Below are the code and all the weights of a small trained network. Each question names an input and a class and asks about switching units off, where a switched-off unit gives its printed mean instead of its output.

import numpy as np


def w(rows, s, z=0):
    codes = np.array(rows[::2]) - 128.0
    scale = np.full(codes.shape[1], s)
    scale[-1] = z or s
    return codes * scale


def norm(h):
    return h / np.sqrt((h * h).mean(-1, keepdims=True) + 1e-5)


def f(y):
    return np.maximum(y, 0)


def log_softmax(a):
    a = a - a.max(-1, keepdims=True)
    return a - np.log(np.exp(a).sum(-1, keepdims=True))


def net(x, mask):
    res = np.array(x, float).reshape(1, 8) / 4 @ E
    u = 0
    for l in range(4):
        y = f(norm(res) @ A[l][:, :-1].T + A[l][:, -1])
        res = res + np.where(mask[u : u + 8], y, B[l][:, -1]) @ B[l][:, :-1]
        u += 8
    return log_softmax(norm(res)[-1] @ U[:, :-1].T + U[:, -1])


A, B = {}, {}
E = w([
[161,176,103,92,143,123,153,131,168],'x0',
[62,52,126,158,158,155,229,131,180],'x1',
[80,149,153,157,2,48,171,123,179],'x2',
[97,98,86,68,102,167,44,207,176],'x3',
[125,65,69,199,119,207,118,104,124],'x4',
[137,170,106,93,185,72,85,131,94],'x5',
[197,55,227,155,167,154,153,109,161],'x6',
[177,68,61,176,98,60,122,149,204],'x7',
],0.009)
A[0] = w([
[156,174,197,126,157,57,107,190,197,66],'L0N1',
[76,97,125,92,136,69,46,144,130,93],'L0N2',
[151,205,138,189,195,42,93,74,63,15],'L0N3',
[51,222,140,143,87,121,65,246,90,2],'L0N4',
[32,46,169,212,125,151,254,104,99,20],'L0N5',
[182,180,186,65,59,120,119,89,156,40],'L0N6',
[124,163,228,176,82,194,136,181,95,73],'L0N7',
[195,82,189,82,162,60,70,170,207,33],'L0N8',
],0.0062,0.0056)
B[0] = w([
[178,120,162,129,63,31,212,152,149,201],'L0N1',
[55,118,105,105,143,60,64,140,131,195],'L0N2',
[136,228,70,244,191,68,196,80,54,201],'L0N3',
[16,148,184,118,57,85,9,110,134,195],'L0N4',
[17,50,221,155,198,75,224,106,117,252],'L0N5',
[160,174,137,64,83,205,174,156,82,166],'L0N6',
[109,103,181,129,54,121,132,107,112,183],'L0N7',
[254,100,187,161,139,95,74,207,149,212],'L0N8',
],0.0071,0.0032)
A[1] = w([
[116,65,59,181,84,144,195,83,190,175],'L1N1',
[63,173,42,106,108,117,96,155,79,75],'L1N2',
[131,38,2,190,30,140,155,106,199,36],'L1N3',
[161,156,92,76,79,100,116,157,128,151],'L1N4',
[170,173,181,44,89,90,163,122,142,15],'L1N5',
[132,111,119,92,201,214,113,174,110,137],'L1N6',
[187,94,143,138,135,125,112,203,187,1],'L1N7',
[175,156,188,129,109,123,41,112,96,33],'L1N8',
],0.0088,0.0058)
B[1] = w([
[27,116,132,220,190,183,135,144,148,253],'L1N1',
[47,155,169,77,199,46,117,147,96,208],'L1N2',
[27,121,22,254,252,198,32,223,143,211],'L1N3',
[46,141,115,155,82,129,147,96,164,212],'L1N4',
[153,178,63,112,86,166,226,175,196,171],'L1N5',
[171,105,213,63,144,166,49,117,146,216],'L1N6',
[206,79,73,137,36,66,76,111,183,169],'L1N7',
[162,54,149,162,75,97,167,128,65,181],'L1N8',
],0.0085,0.0055)
A[2] = w([
[135,76,170,135,91,218,116,97,49,135],'L2N1',
[216,150,134,56,217,239,111,128,127,38],'L2N2',
[171,237,77,190,199,120,137,125,45,72],'L2N3',
[120,85,2,173,100,182,98,34,142,83],'L2N4',
[154,198,80,166,170,103,122,15,51,3],'L2N5',
[105,171,80,114,48,115,159,68,97,77],'L2N6',
[158,119,116,70,233,169,75,51,137,78],'L2N7',
[160,124,127,169,49,186,142,167,76,17],'L2N8',
],0.0083,0.0052)
B[2] = w([
[148,98,178,40,99,173,118,68,93,253],'L2N1',
[203,103,101,19,231,163,67,153,134,227],'L2N2',
[165,155,56,188,174,11,235,103,12,243],'L2N3',
[120,180,109,148,152,189,133,170,31,204],'L2N4',
[213,167,87,159,172,1,195,118,38,206],'L2N5',
[111,126,157,64,179,174,80,97,105,181],'L2N6',
[191,145,83,34,198,147,135,86,94,231],'L2N7',
[120,176,192,176,103,110,101,165,63,138],'L2N8',
],0.0095,0.0038)
A[3] = w([
[216,2,76,131,125,63,89,183,185,123],'L3N1',
[89,16,144,77,79,212,212,71,153,96],'L3N2',
[207,141,186,60,81,69,180,147,130,77],'L3N3',
[109,101,60,169,144,212,143,241,97,3],'L3N4',
[141,197,70,116,60,131,179,186,141,102],'L3N5',
[86,171,78,229,98,114,188,194,182,135],'L3N6',
[196,161,177,148,35,217,95,130,86,75],'L3N7',
[219,142,70,196,117,148,175,140,120,50],'L3N8',
],0.0085,0.0068)
B[3] = w([
[213,46,54,226,88,98,72,116,127,220],'L3N1',
[143,136,180,183,134,2,170,75,97,205],'L3N2',
[174,167,26,182,68,218,160,128,177,195],'L3N3',
[61,198,27,179,128,192,89,136,109,179],'L3N4',
[217,142,149,112,204,122,229,157,200,162],'L3N5',
[184,143,129,65,137,207,156,129,127,253],'L3N6',
[158,177,100,100,59,178,102,19,74,155],'L3N7',
[104,189,98,158,100,79,75,176,159,161],'L3N8',
],0.0089,0.006)
U = w([
[25,69,30,244,182,243,47,212,173,147],'0',
[235,58,45,191,25,107,51,190,213,138],'1',
[191,224,110,77,25,147,234,184,226,12],'2',
[54,35,247,200,190,161,230,59,145,179],'3',
[210,56,142,13,219,234,35,111,115,126],'4',
[199,222,69,136,217,13,192,83,10,53],'5',
[33,202,115,44,73,48,31,212,140,253],'6',
[160,151,219,114,30,198,101,45,47,29],'7',
],0.013,0.0042)

Each question gives the input, the list of numbers given to net, and the class t.
The units are the neurons (one row each of A and B). Each row of codes is followed by its name. A weight is (code - 128) times the scale printed after its matrix; where a second scale follows, it is the last column's (A, B and U).
mask holds one flag per neuron, layer by layer. A switched-off neuron (its flag False) gives its mean, the last column of its row in B, instead of its output. The means were averaged over made-up inputs and are rounded, as every weight is.
A unit's drop is (log p(t) with every unit on - log p(t) with that unit switched off) / (log p(t) with every unit on - log p(t) with every unit switched off).
The circuit of an input: a set's keep is (log p(t) with only the set's units on - log p(t) with every unit switched off) / (log p(t) with every unit on - log p(t) with every unit switched off). Starting from the 12 units with the biggest drops (on a tie, the unit counted first), units are removed one at a time, each time the one whose removal leaves the highest keep (on an exact tie, the one counted first), for as long as the keep stays at least 0.8.
circuit, biggest first: the units of the circuit, biggest drop first
most important unit: the unit with the biggest drop
k most important neurons: the k neurons with the biggest drops, biggest first
k most important neurons of layer l: the k neurons of layer l with the biggest drops, biggest first
drop when u is switched off: that unit's drop, to one decimal
input [-7,8,3,2,3,-7,7,6], class 0: circuit, biggest first	L1N3
input [5,-8,-7,3,-7,5,6,0], class 1: 2 most important neurons	L0N8; L0N1
input [-7,-7,-4,-3,-1,-3,8,3], class 1: 2 most important neurons	L0N8; L3N1
input [-8,-6,-8,7,8,1,-8,1], class 4: circuit, biggest first	L1N6; L1N3
input [-7,-8,6,7,-2,-7,-2,5], class 6: 2 most important neurons	L0N4; L1N4
input [0,1,2,8,-7,7,5,-7], class 2: 2 most important neurons	L1N5; L0N1
input [8,-4,3,-3,8,-4,-2,-4], class 0: 3 most important neurons	L1N1; L1N3; L0N3
input [0,-4,-5,-3,6,-2,-1,0], class 4: 2 most important neurons	L1N6; L2N2
input [2,-4,-1,-2,-6,3,4,7], class 1: circuit, biggest first	L0N8; L3N1
input [-3,-5,2,-3,5,-2,-1,-5], class 7: 2 most important neurons	L0N7; L2N1
input [0,8,6,-1,-8,5,6,7], class 1: circuit, biggest first	L3N1; L0N8
input [-8,-6,-7,3,-3,-7,-8,8], class 6: 2 most important neurons of layer 1	L1N2; L1N1
input [-2,-1,4,-6,8,-2,1,1], class 0: 3 most important neurons of layer 1	L1N3; L1N1; L1N6
input [3,3,0,5,-6,-1,1,-2], class 2: most important unit	L1N5
input [4,1,7,5,-5,3,-2,-1], class 2: 3 most important neurons	L1N5; L0N1; L3N5
input [-7,6,2,0,1,2,-8,-7], class 3: 2 most important neurons	L0N5; L1N3
input [3,-2,-4,-2,3,1,8,5], class 1: 3 most important neurons	L1N7; L3N1; L0N8
input [8,-6,1,6,6,-1,-3,-8], class 6: 2 most important neurons	L1N2; L0N4
input [-5,-7,-3,3,8,6,-6,3], class 6: drop when L0N2 is switched off	0.1
input [2,-6,-1,1,-2,0,-6,8], class 6: most important unit	L1N4
input [-1,6,-8,5,2,5,-4,4], class 4: drop when L1N6 is switched off	0.9
input [6,-7,1,8,5,-3,-5,5], class 0: drop when L1N3 is switched off	0.5
input [8,6,-8,6,0,1,5,8], class 1: drop when L1N7 is switched off	1.0
